Facts:
[badre,bige,brerepir,brige,dadol,fali,fatrel,klemuli,nebuk,plebroda,skuvak,sotrik,stasak,stodro,tezo,trezuk,vego,vitol,zemikle] Λ e
[batrik,bebos,defin,droste,drotrer,gralon,gruseskur,gunas,klezu,klipar,mapir,medul,mepler,paskan,sasedrim,skepir,skiro,sopi,temem,trafusek,tutrol,vitul,vosten,zomu] Λ d
[bobrus,bremedror,buvo,doman,driplak,drodrol,festis,flagrofim,flesis,flibil,fofeklu,gebon,goza,graklik,grako,gridridun,groma,grostem,guple,ketubim,klaza,kledrok,lazor,lufi,menedam,rozel,sebos,siros,soplan,stomus,stoto,stubris,tasitu,tirer,triral,tugrom,vegre,vogom,vomas,zuste] Λ b
[bogos,brepli,dostin,drafer,drisam,drisustin,febun,flofel,katrusi,kegro,klamum,kliskil,klobren,klorak,ludralin,magar,magrerum,moplen,pabrutrul,pleklen,pligros,plipam,sizon,skuzur,stidratri,stifar,stizak,toko,tolak,vugin,zezas,zosen] Λ c
[brepul,broflu,brono,brostota,buben,defles,degrebik,dodabul,dreplel,drezi,driklan,drogur,droki,drostom,drutin,fibir,fisi,flaplaplor,flazin,flipu,floroskil,flubregrem,flutri,gavepos,gebros,graplos,grevun,gromel,gruplim,gufan,gustom,klefluk,klidre,klureskek,kluri,labruto,latasa,mimul,mizik,mogre,noklam,plapla,plisko,plovor,puskam,radrun,rafla,redin,reku,rinupon,ripla,robreras,rodrovuk,seman,sesan,sifen,skeflar,skesul,skidan,skitel,skobruk,sodok,stiklom,stisir,stosos,stuvon,sutrutok,tevas,tinak,tobra,tradre,tradro,treklik,trikos,trudro,trusker,tuger,viflor,vuvim,zadan,zeva,zifas,zimus,zinovir,zoflu] Λ a
brige θ [klaza,siros]
broflu θ [zezas,drutin,drafer,brepli]
defin θ [brostota,tobra,treklik,bremedror,robreras]
dostin θ [mepler]
drezi θ [latasa,ketubim,zadan]
driklan θ [menedam,zezas,skeflar,lufi,zomu,paskan]
driplak θ [sopi,dadol,vuvim,stasak,tuger]
drisam θ [ripla]
drodrol θ [klorak,viflor]
drogur θ [soplan,drisustin,vitul,sotrik,rodrovuk,dodabul,fisi,grako]
droki θ [tirer,fatrel,dreplel,skuzur]
festis θ [puskam,rafla]
flaplaplor θ [soplan,redin]
flazin θ [klaza]
flesis θ [bebos,stiklom,trikos,lufi]
flofel θ [bogos,gebon,medul,klorak]
flubregrem θ [noklam,mapir,kledrok,grevun,drostom,plovor]
flutri θ [labruto,stuvon,doman]
fofeklu θ [brerepir,robreras]
gebros θ [fisi]
gralon θ [guple,klidre,ripla,redin,zadan,buvo]
graplos θ [buben,sotrik,stodro,stubris,moplen]
gromel θ [sopi,stoto]
grostem θ [gustom,magar,plipam]
gruplim θ [buben,brepul,klorak,skiro]
gruseskur θ [vosten,gridridun]
katrusi θ [plisko,gebon,klefluk]
kegro θ [fatrel]
klezu θ [fali,drotrer,medul,bremedror]
klobren θ [soplan,flagrofim,rafla]
lazor θ [drisustin,rinupon,robreras]
mimul θ [zadan,zoflu,fibir]
mogre θ [degrebik,bige,sebos]
pleklen θ [seman,buvo,tolak,skiro]
radrun θ [klipar]
reku θ [dodabul,brepul,sebos]
sasedrim θ [degrebik,dodabul,mizik,flibil,zemikle,gufan]
sifen θ [fali,droste,bogos,ludralin,toko,kluri,sutrutok]
sizon θ [noklam,trikos,stosos]
skepir θ [plebroda,zemikle]
skesul θ [gustom,dadol,plapla,toko,plebroda]
skidan θ [dadol,drotrer,defles,febun]
skitel θ [drisustin,gustom,floroskil]
skobruk θ [tradro,klamum,zosen,ketubim]
sodok θ [klureskek,plapla,vosten,drutin,fibir]
stidratri θ [batrik,tasitu,goza,tuger,drafer,tezo]
stisir θ [gufan]
stizak θ [fisi,plebroda]
stomus θ [stifar,nebuk,viflor]
temem θ [badre,drotrer]
tevas θ [klipar,moplen,nebuk,sutrutok]
tradre θ [flipu,sesan]
trafusek θ [rodrovuk]
trezuk θ [buben,plisko,flipu,zifas,rozel,skeflar,pligros,skuvak,drafer]
triral θ [vogom,dadol,vomas,drutin]
trudro θ [dadol,zezas,stoto]
trusker θ [bobrus,graklik,trikos,gunas,dreplel]
tugrom θ [gavepos,plipam,tolak,klefluk,rafla]
tutrol θ [kliskil,brostota,treklik,skuzur]
vego θ [brostota,stuvon,fisi,gunas]
vegre θ [menedam,rozel,vosten,siros,skuzur,plebroda]
vitol θ [pabrutrul,klemuli,klaza,gebon]
vugin θ [sopi,magar]
zeva θ [pabrutrul,vosten,viflor,groma,fibir,drafer]
zimus θ [tinak,drotrer,febun]
zinovir θ [labruto,defles]
zuste θ [soplan,brono,kluri,defles,magrerum,mepler]

Known rows:
klamum: [-6 12  0  4 -2  0  3 -6 -3  7  5  2 -4 -2 -1 -6 -5 -1  7 -8 -4 -2  9 -5
  3 -2 -1 -1 10 -6]
stisir: [  9 -12  -3  -2  -6  -2  -7   3   0  -3  -1  -5   3   7   3   9  -1  -1
   0   0  -2  -3 -12  -4  -4   1  -3   5  -4  -6]
gavepos: [ 3  1  2 -1  2  0  6  5 -7  7  2 -3 -2  0 -5  0 -6 -3 -5  4  3 -3 -2  2
  3  3 -6  5  1  3]
buvo: [ -7   4   1   1  11   4   3   0   1   3   0   0  -1  -2   1  -6   1   0
  -2 -11  13   4   4   0   9  -3   0  -3   2  10]
plipam: [ -3  10   0   2  -7   1   5  -1  -4  10   8  -1  -2   0  -3  -8   1   4
   6 -11  -5  -2   7  -5   4  -8  -1   3  12   0]
drodrol: [  0 -26  -3  -6   0  -4  -9  -7  -3 -16   8  -8  -8   5  24  19  -1   4
  12 -21  20 -13  -1  -3   9  -6  15  -8 -10  -6]
paskan: [-7  3 -1 -1  5  0  6 -7  0 -3  4  2 -1 -7 -7 -9  2  6 -1 14  3 -2  8  2
  7 -2  5 -1  4  3]
flagrofim: [ -5   3  -2   1  10   3   3   5   3   3   1   0   4  -4  -1  -8   0   4
  -4 -14  12   7   3   1   7  -2  -1  -1   3  12]
mogre: [ 10 -13  -3  -4  -6  -3  -5   5  -1  -3   0  -5   2   6   4   8  -2   1
   3  -3   2  -5 -10  -3  -3  -2  -2   6  -4  -6]
klureskek: [ 2  0  4 -5  3  2  3 -2 -3  4 -1 -2 -2  1 -2  3 -7 -7 -7  7  2  0  2  4
  2  6 -6 -1  1  1]
fibir: [ -4  -2   6  -8   7   8  -2 -14   0  -3  -5  -3   3   6   1  12 -11 -11
 -13   6   6   0   3   4   3  10  -7  -3   4   0]
mimul: [ -8  -9   4  -6   5   9 -16 -11   8 -10  -9  -5  14  16   2  19  -5 -12
 -12   3   4   2 -11  -3  -3   3  -7   1  -1  -8]
skitel: [ 11  -4  -4  -4 -10  -3   1   8   2   3  -2  -7   5   6   0   5  13   1
   2   4  -9   0 -17  -5  -9  -7  -2  10  -3  -3]
klipar: [-5 -2 -4 -1  5 -2  5 -6 -3 -2  7 -3 -5 -7 -4 -4 -1 11  6  9  7 -8  3 -1
  9 -7  8 -1 -1 -2]
stodro: [-1  7  2  2  4  7  3  3 -2 -3 -3 -1 -3 -7  0  1 -1 12  3 -1  0  0  8 16
  3 -6  0 -4  5  3]
stuvon: [10  8 -2  0  7  0  7  5 -1  9 -3  0 -5 -6 -4  1 -6 -2  0  9 -3  4 -3 -1
 -1  6 -5  0 -1 -1]
ripla: [-2  1  3  0  8  6  1  2 -3  5 -3 -6  2  4 -4  3 -7 -7 -8  3  5  1 -5  0
  4  1 -9  4  3 -2]
katrusi: [  0  -4  -3  13 -18  -7 -11  -2  -3  -9   7  -1   7  10   8   2  -4  -2
  12 -14   0 -15   0 -10  -2  -3   6   4   1  -6]
batrik: [-7  3 -1 -1  5 -1  7 -6  0 -1  6  2 -1 -6 -5 -8  0  7 -2 13  3 -2  7  1
  8 -3  7 -1  2  3]

Rows:
No name comes twice in this set of rows, the named rows included.
[ 24   3 -17 -13 -12 -11  -4  -3  31   2  -9  18  15 -17  15  -7  -2  12
  16  -3 -24  16  12 -16 -17  21  10  -2  20 -12] | stizak
[ 15 -26  -5  -5  -7  -5  -6   2 -10  -9   7 -12  -9   8  15  18  -9   6
  11  -9  11 -19 -11  -4   5  -4   3   3 -10 -12] | gruplim
[ 17   6  -4 -14  -8   0   6  -1  16  -2 -11  12   7 -17  12  -2   0  14
   0   8 -15  12  23  16  -8  17   6  -9  16   9] | plebroda
[ -9  -2  -3   6  -7   3 -14  -2   6  -3   2   3  11   9  -3  -4  -5   1
   4 -16  -7   2  -2 -11  -4  -7  -5   4   4 -13] | dostin
[  1  -7   1  -1  -6   7 -10  -7   3 -15  -4  -5   6   6  13  16   3   7
   3  -2   1  -6   1  11  -3  -7   7  -5  -1  -3] | trezuk
[ 11 -10 -10 -14 -10 -12  -2  -8  20 -12  -2  12  15 -10   9  -5   5  14
   0  16 -11   5   8  -3  -8  13  13  -1   8   0] | skepir
[ 19  15 -12   3   6   4  -4   7  21   0 -21   8  10 -18   6   9   8  14
  19   9 -17  16  -6   0 -14  -2   8  -5   2 -14] | vego
[ -2 -12  -5   1   5   8 -17  10   9  -3  -8  -7  24  12  -9   1 -13   6
 -10 -12   7  12 -18  -5  -2  -5 -18  13   3  -5] | flaplaplor
[  7  -6  -3   3   1  -2  -9   6   4  -1  -6   0   5   3  -3   5  -1  -3
  -1   4  -5   5 -14  -5  -8   4  -4   2  -7 -10] | flutri
[  2  -5  -2  -6 -12  -5   5   8   3   1   2  -2   7   8   6  -3  30   6
   1 -15  -2   2  -7  -3  -5 -17  11   9  -1  13] | grostem
[-10   6   6  -7 -10   1   4 -11  -1   8   8   5  -5   4   0  -7   8  -2
  -1  -6 -11  -1  13  -1  -1  -3  -1  -1  11  -2] | zezas
[ -4  -8  -4   3  -2   1  -8   8   6  -6  -1  -5  16  10   4   0   9   6
  -2 -22  13   3 -10  -4   2 -12   2   9  -2  10] | tugrom
[  6 -14  -3  -3  -5  -1  -7   3  -3  -3  -2  -7   0   8   6  13   1  -2
   3   0   2  -6 -14  -4  -3  -4  -1   4  -9 -10] | radrun
[ -5  18  -6  10  11   1  -3  -9  13  -4 -11   2   5  -3  -8   9  18  -2
  10  26  -8   4 -15 -10  -7 -11  14  -3  -9 -14] | tutrol

The same nodes again, as new rows of numbers:
Known rows:
katrusi: [  6 -15   3  -1   0   3  -4  -3   1   3  -3  -1   0   4  -5  -1   0   8
  -3   2   3   2   2   2   3  -7   3   0  -2  -6  13   3  -6]
skuvak: [-5  0 -1  1 -1 -2 -8  0  0 -4 -1  0 -1 -4  1  0  0 -3 -2 -2 -1  5  4 -1
  3 -1 -3  1  3  5 -9  3 -1]
zeva: [-2  0  4 -4 -3  3  7  0  0  1  2 -1  5  7 -7  8  9  5 -5 -3  6  0 -2 -2
 -2  2  0 -6 -9 -2  5 -2 -2]
groma: [-10  -9   1   2  -1  -3  -6   3   3   0  -2   1   0   2   3   1  -3  -7
   1  -2  -4   2  -2  -1  -3  -2  -1  -1   1  -4  -8  -3   1]
tuger: [-1  2 -2  0  1 -2  5 -1 -1 -1  2 -1  2 -4  1  2 -2 -2  2 -1 -1 -4  0  0
  2  5 -1 -1  1  5 -1  0  7]
stidratri: [  3 -16   3  -1  -4   3  -1  -4  -1   2   0  -2  -3   7  -3   0   3   9
  -2   0   0   2  -1   0   5  -6   2  -2  -5  -3   7   1  -7]
pleklen: [  8 -16   4   0  -2   3   3  -3  -1   4  -2  -1  -3   5  -3  -1   1  10
  -2   2   3   2   0   0   4  -7   2   0  -3  -5   9   2  -9]
tolak: [  3 -14   1   2  -1  -3   0  -2   1   2  -3  -1  -2  -1   4  -1  -3   2
   0   1  -1   0   1   1   7  -2   1  -1   5   2  -1   1   0]
tugrom: [  2  -6   4   1   4   4  -3   1   3   2  -3   2  -3   9  -7  -2   4   1
   2   2   3  -1  -4   0  -1  -7   0   9  -5 -13   7   1  -7]
dostin: [  9 -14   3   0   0   3  -4  -2  -2   3  -2  -1  -4   7  -2  -2   2   9
  -3   3   6   0  -1   0   4  -5   3   3  -3  -1   7   1  -8]
moplen: [  2 -16   1   1  -4  -3   3  -2   0   3  -2  -1  -1  -3   5   0  -5   3
  -1  -1  -4   1   2   0   4  -3   1  -3   5   1  -1   1  -1]
sotrik: [-2  0 -2  1 -1 -1 -6  0  0 -2 -1  1  0 -4  0  0 -2 -1 -1 -2  0  4  4 -1
  2 -1 -3  3  5  3 -9  3 -3]
brepul: [ 2  1 -1  0  1 -3 12  1 -2  4  1  0  4 -8 -1  4 -4 -1  1 -2 -1 -2  2  0
 -3  4 -1 -1  3 -2  0  1  5]
droste: [-3 11 -1 -1  1 -1  0  2  2  5 -2  2  1 -4  7 -2  1  3  1 -1 -5  2  0  2
  0 -5 -1 -3  2  7 -3  1  2]
tradre: [ 6  5  2 -2  1  3  8 -1 -2 -1  2  0  2  3 -8  2  5  5 -1  1  4 -1  0 -1
 -2  2  1  1 -5 -3  8  1 -3]
gridridun: [-10  -7   1   2  -2  -2  -5   3   3   0  -1   1   0   3   4   1  -1  -7
   1  -2  -3   1  -3  -1  -2  -1  -1  -1   1  -4  -7  -3   1]
brepli: [ -1 -15   0   1  -4  -3  -2  -2   0   1  -2  -2  -2   0   6   0  -4   1
  -2   0  -2   1   0   0   7  -1   1  -4   3   4  -3   0   1]
vogom: [-10  -8  -1   2  -1  -3  -9   2   3   0  -1   1  -2   2   4  -1  -4  -7
   2  -1  -5   0  -3   0  -1  -1  -1   1   1  -3  -6  -2   2]
grako: [-6 -5  0  2 -1 -2 -6  2  3  1 -2  2 -2  0  3 -1 -4 -7  2 -1 -3  0 -2  0
 -3 -3 -1  3  3 -6 -7 -2  1]

Rows:
No name comes twice in this set of rows, the named rows included.
[ -1   7  -4   0   7  -4 -16   7  -1  13   1   0  -3  -5   9  -6 -11   1
  -4   2  -7   4   2   2 -11  -1   2   1  -3  21   0  -1   2] | drotrer
[ 3  5  1 -2  0  4  6 -2 -2 -2  4 -1  0  5 -7  2  5  3 -1  0  4 -2 -2  0
  0  3  0  0 -6 -1  7  0 -2] | driklan
[  0 -16  -2   2  -3  -2   0  -6   0  -1  -1  -2  -3  -2   4  -2  -6   2
   3   0  -7  -2   1   2  11  -4   0  -1   3   1   1   3   2] | magar
[ -2   2   3  -3  -3   4   3  -1  -1  -2   3  -1   2   9  -5   6  11   4
  -5  -2   6  -2  -4  -2   1   4   0  -4 -10   1   2  -3  -2] | sodok
[ 5  5  4 -2  1  2  8  0 -1 -2  2 -1  1  7 -6  4 10  4 -3  1  7 -2 -4 -3
  0  3  0 -1 -7  0  5 -2 -4] | mimul
[-2  5 -1  1 -1 -2 -5  0  1 -6  0 -1 -2 -3  0 -3  1 -4  0 -1 -2  5  5 -2
  2  0 -3  0  4  5 -7  3 -3] | brerepir
[  6  -1  -4  -1   7   2 -12   2  -5   7   7  -1  -4   2  -5  -2  -6   4
  -5   3   3  -3  -1   1  -8   5   3   7 -11  11   9   1  -1] | skidan
[ 2  3 -3  1  2 -3  1  2 -2  2  2  0  1 -5  2  1 -5 -3 -1  0  1 -2  1  0
 -3  7  0  0  1  7 -1 -1  6] | tinak
[ 9  7  0 -1  0  5  8 -3 -3 -3  4  0 -1  2 -8 -1  4  5  2  2  3 -3 -1  0
  0  1  0  3 -4 -5  9  1 -3] | skitel
[10  4  0 -1  5  3 -2  1 -3  2  3  0 -2  3 -5  0  2  4 -3  4  7 -3 -1 -1
 -4  4  2  6 -7  2  7 -1 -4] | zinovir

Now the same nodes, written a new way:
Known rows:
tuger: [ -1  -3  -4   1   0  -5  -3 -14   5   3  -2  -1   3]
brepli: [-3 -3  0  7  1 -4  7 -6  1 -3  1 -3 -1]
stifar: [-2 -3  0  7  2 -2  8 -5 -1 -1  2 -2 -1]
puskam: [  0  -5  -8   1   1  -2  -3 -11   3   2  -1   2   0]
skuvak: [  4 -12   0   0  -3   1   1 -14   0  -2   7  -4  -1]
plipam: [ -2   1  -1   8  -5  -1   6 -10   1  -2   0  -1  -5]
trikos: [  1  -3  -2   2   3  -3  -1 -14   0   5  -1   1   1]
medul: [-1  2 -2  2  0 -2  1 -7 -9  0 16 -1  6]
drezi: [ -4   1   1  -8   4   5   0  10   0   0 -10   5  -2]
bige: [  4 -11   0   0  -4   1   2 -14   0  -2   7  -3  -2]
trezuk: [  0  -3   9 -10   1   8   5   5  -2  -3  -3  -2  -4]
tradre: [ -2   5   3  -8   3   3   0   8  -1   1 -11   4  -1]
klamum: [-2 -2 -1  8  0 -3  7 -6 -1 -2  2 -2 -2]
mogre: [ -2   5   3  -7   3   4   0   7  -1   1 -10   6  -2]
stomus: [-2  3  7 -5  5 14  0 23 -1  1 -2 -3 -1]
dostin: [-5  7  4 -1 -2  6  9 15 -1 -7 -8  4 -4]
drogur: [ 1  0  1 -5 -3 -1 -3 22 -1  0 -9 13 -7]
fali: [  5 -10   0   0  -3   2   4 -14  -1  -3   8  -2   3]
fisi: [ 10 -14   0   3   1 -20  -5  17  -1   2   0   9  -2]

Rows:
No name comes twice in this set of rows, the named rows included.
[  3  -5   5  -1 -13  -6   0 -16  13  -6   2  -6   7] | dadol
[-6  8 10 -3  1  3  9 12  0 -4 -9 -1 -4] | stidratri
[ -7   2   5 -10   4  -1   0   9   7   0 -13   0   2] | broflu
[  0  16   8  -6  -2   5   5  12 -12  -4   6   5  13] | klezu
[ 2 -3 -6  6 -4  6 -5  5  4  0  7 -2 -2] | flagrofim
[ -7   4  -3   0  -7  11   7  18  -1  -9  -7   9 -12] | klobren
[  0  -8 -12   7  -8  10  -6  13   5  -4   7   3  -6] | soplan
[-3  3  3 -8  8  8  2  7 -4  3 -9  5  0] | gruplim
[ -7   3   7 -10   5  -2   0  22  -6  -3   3  -3  -1] | gruseskur
[ 3  6  9 -6  6 -1 -4 34  0 -3 -6 -6 -4] | vegre
[-2  4  8 -5  9 15  2 23 -3  1 -2 -4 -2] | drodrol
[ -5  13   9  -9  -7  -3  -3   0  12  -1 -16   1   6] | trudro
[ 5  2  1  6 -1  5 -2  3  1  3  8 -3  5] | bremedror

